[[  0  33  13 -18   2   1]
 [-49  19  32 -12  35 -28]
 [ 17 -29  -3  14   4   8]
 [  0  -1  -6   3  41   6]
 [ 14 -22 -20  -2  -3   4]
 [ 17  29  -7 -42 -16 -29]
 [ 32  19 -32   6 -45  29]
 [  3   2 -32  -7 -42  24]
 [-10 -35 -11  37 -42  26]
 [-16   6  10 -54   6 -47]
 [ 12  13  21   1 -14  -8]
 [ 20   2 -33 -21 -62  24]]
->
[[ 20  12 -16 -10   3  32  17  14   0  17 -49   0]
 [  2  13   6 -35   2  19  29 -22  -1 -29  19  33]
 [-33  21  10 -11 -32 -32  -7 -20  -6  -3  32  13]
 [-21   1 -54  37  -7   6 -42  -2   3  14 -12 -18]
 [-62 -14   6 -42 -42 -45 -16  -3  41   4  35   2]
 [ 24  -8 -47  26  24  29 -29   4   6   8 -28   1]]

[[ -1 -14 -27  27  23 -26  12   1]
 [-20  12  52  -6 -13  20 -16  12]
 [  2 -14 -24   3   8  -5   5  -8]
 [ 21   2 -37  15  11   6  10   4]
 [-10   5  -3   7   6  23   4  13]]
->
[[-10  21   2 -20  -1]
 [  5   2 -14  12 -14]
 [ -3 -37 -24  52 -27]
 [  7  15   3  -6  27]
 [  6  11   8 -13  23]
 [ 23   6  -5  20 -26]
 [  4  10   5 -16  12]
 [ 13   4  -8  12   1]]

[[ 46  46   8  53  13  18  18  13 -13 -17  18  30  23   9 -19]
 [ 42  33   4  56  11  15  14  21 -28 -17  28  38  21   0 -11]
 [  4  -7 -10  39   5   9 -14  29 -37 -14  48  50  20 -12  33]
 [ 33  19  -1  54   8  12   6  27 -37 -17  38  45  19  -8   1]]
->
[[ 33   4  42  46]
 [ 19  -7  33  46]
 [ -1 -10   4   8]
 [ 54  39  56  53]
 [  8   5  11  13]
 [ 12   9  15  18]
 [  6 -14  14  18]
 [ 27  29  21  13]
 [-37 -37 -28 -13]
 [-17 -14 -17 -17]
 [ 38  48  28  18]
 [ 45  50  38  30]
 [ 19  20  21  23]
 [ -8 -12   0   9]
 [  1  33 -11 -19]]

[[ 38 -11 -30  22  -4 -25  15 -29  14   5  -1  -5 -52]
 [-37  15  44  20   8   5  22  -4  22   9  31  28  23]
 [-12  42 -31 -18 -19 -58  45  60 -23  34  31 -12 -14]
 [-12 -20  -2  46   1 -13  46   9  -2  -5  -9 -21  27]
 [-28  -1  29   4 -40  -5   3   5  42  29 -12 -28  -8]]
->
[[-28 -12 -12 -37  38]
 [ -1 -20  42  15 -11]
 [ 29  -2 -31  44 -30]
 [  4  46 -18  20  22]
 [-40   1 -19   8  -4]
 [ -5 -13 -58   5 -25]
 [  3  46  45  22  15]
 [  5   9  60  -4 -29]
 [ 42  -2 -23  22  14]
 [ 29  -5  34   9   5]
 [-12  -9  31  31  -1]
 [-28 -21 -12  28  -5]
 [ -8  27 -14  23 -52]]

[[ 50   4]
 [-15  21]
 [-21 -11]
 [-11   3]
 [-17  12]
 [  7  20]]
->
[[  7 -17 -11 -21 -15  50]
 [ 20  12   3 -11  21   4]]

[[  0  23 -36  13 -17 -20 -14  -6  -2   5]
 [-10  57 -53 -23 -57 -22  27 -13 -31   2]]
->
[[-10   0]
 [ 57  23]
 [-53 -36]
 [-23  13]
 [-57 -17]
 [-22 -20]
 [ 27 -14]
 [-13  -6]
 [-31  -2]
 [  2   5]]
---
[[ 27 -12 -48 -42  34]
 [-18  17  19 -26  32]
 [ 40  38 -46  -9 -24]
 [ 32 -10  19   3   7]
 [  1  50 -32 -31   8]
 [ 23  20  11   6  16]]
->
[[ 34  27 -12 -48 -42]
 [ 32 -18  17  19 -26]
 [-24  40  38 -46  -9]
 [  7  32 -10  19   3]
 [  8   1  50 -32 -31]
 [ 16  23  20  11   6]]

[[-10 -23 -26  -7  19   4   7 -14  16  10 -11  14 -21 -14   5 -10]
 [ -3 -20   0 -21   3 -20 -20 -19  46 -33 -21  31  -5 -33   8   5]
 [ -8 -11   2  -7  -5  16  18   6  21  -8  -9   0  -8 -17  -5   5]]
->
[[-10 -10 -23 -26  -7  19   4   7 -14  16  10 -11  14 -21 -14   5]
 [  5  -3 -20   0 -21   3 -20 -20 -19  46 -33 -21  31  -5 -33   8]
 [  5  -8 -11   2  -7  -5  16  18   6  21  -8  -9   0  -8 -17  -5]]

[[-29 -36 -45 -43]
 [ -2   4   7  31]
 [ 26 -34  -5  12]
 [ 58  10 -14 -17]
 [ -8 -28   1   6]
 [ 36   4  14  36]
 [ 37 -36 -35  31]
 [ 35  46  12 -16]
 [ 20 -42   2   7]
 [ -2  28  -9  20]
 [-27  -1 -56   5]]
->
[[-43 -29 -36 -45]
 [ 31  -2   4   7]
 [ 12  26 -34  -5]
 [-17  58  10 -14]
 [  6  -8 -28   1]
 [ 36  36   4  14]
 [ 31  37 -36 -35]
 [-16  35  46  12]
 [  7  20 -42   2]
 [ 20  -2  28  -9]
 [  5 -27  -1 -56]]

[[-38 -41  31  -7  27  -5]
 [-15 -36   1 -25  24  19]
 [-34 -28  18   0  35  15]
 [-23   0   0  -8   0  62]
 [-15 -46   8 -44  21  10]
 [-59  -2  26 -21  15   0]
 [  4 -25   8  15  35  29]
 [-34 -50 -14   4   0  17]
 [ -7  -6  11  -9   0   1]
 [  0 -34  -3  38   0  30]]
->
[[ -5 -38 -41  31  -7  27]
 [ 19 -15 -36   1 -25  24]
 [ 15 -34 -28  18   0  35]
 [ 62 -23   0   0  -8   0]
 [ 10 -15 -46   8 -44  21]
 [  0 -59  -2  26 -21  15]
 [ 29   4 -25   8  15  35]
 [ 17 -34 -50 -14   4   0]
 [  1  -7  -6  11  -9   0]
 [ 30   0 -34  -3  38   0]]

[[ -8   6   7  -3  -3   4  -6]
 [ 12 -12  -1  -9   6  10   3]
 [  3 -10  18 -23   5  27  -8]
 [ 23 -34  25 -47  17  54  -7]
 [ 30 -36  10 -37  17  40   1]
 [  3 -10  18 -24   5  28  -8]
 [ 46 -52   9 -48  26  53   5]
 [ 12 -12  -1  -9   6   8   4]
 [  7 -11  10 -17   5  19  -3]
 [  1  -6  10 -13   2  15  -5]]
->
[[ -6  -8   6   7  -3  -3   4]
 [  3  12 -12  -1  -9   6  10]
 [ -8   3 -10  18 -23   5  27]
 [ -7  23 -34  25 -47  17  54]
 [  1  30 -36  10 -37  17  40]
 [ -8   3 -10  18 -24   5  28]
 [  5  46 -52   9 -48  26  53]
 [  4  12 -12  -1  -9   6   8]
 [ -3   7 -11  10 -17   5  19]
 [ -5   1  -6  10 -13   2  15]]

[[  9 -14 -39 -23  12  28 -29]
 [-22  17  26 -16  29 -26  29]
 [ 29  25 -49  12 -38  29  20]
 [ 22  -8  26  28   6 -15 -26]
 [-11  44 -32 -19  -6  38  15]
 [ 21  26  12  20  15 -18 -20]
 [-17  -1  -4  16 -28  -3   7]
 [  3  34  19  20  31 -20 -18]
 [  7 -31  -4  -8  38  -8  20]
 [  6  36   5   4  17 -30  22]]
->
[[-29   9 -14 -39 -23  12  28]
 [ 29 -22  17  26 -16  29 -26]
 [ 20  29  25 -49  12 -38  29]
 [-26  22  -8  26  28   6 -15]
 [ 15 -11  44 -32 -19  -6  38]
 [-20  21  26  12  20  15 -18]
 [  7 -17  -1  -4  16 -28  -3]
 [-18   3  34  19  20  31 -20]
 [ 20   7 -31  -4  -8  38  -8]
 [ 22   6  36   5   4  17 -30]]

[[ 5 12 16 17 23]
 [12 19 25 39 43]
 [ 5 20 19 17 16]
 [ 6 12 16 17 16]
 [ 5 33 32 23 23]
 [ 5 23 18 25 23]
 [11 28 34 43 52]]
->
[[23  5 12 16 17]
 [43 12 19 25 39]
 [16  5 20 19 17]
 [16  6 12 16 17]
 [23  5 33 32 23]
 [23  5 23 18 25]
 [52 11 28 34 43]]
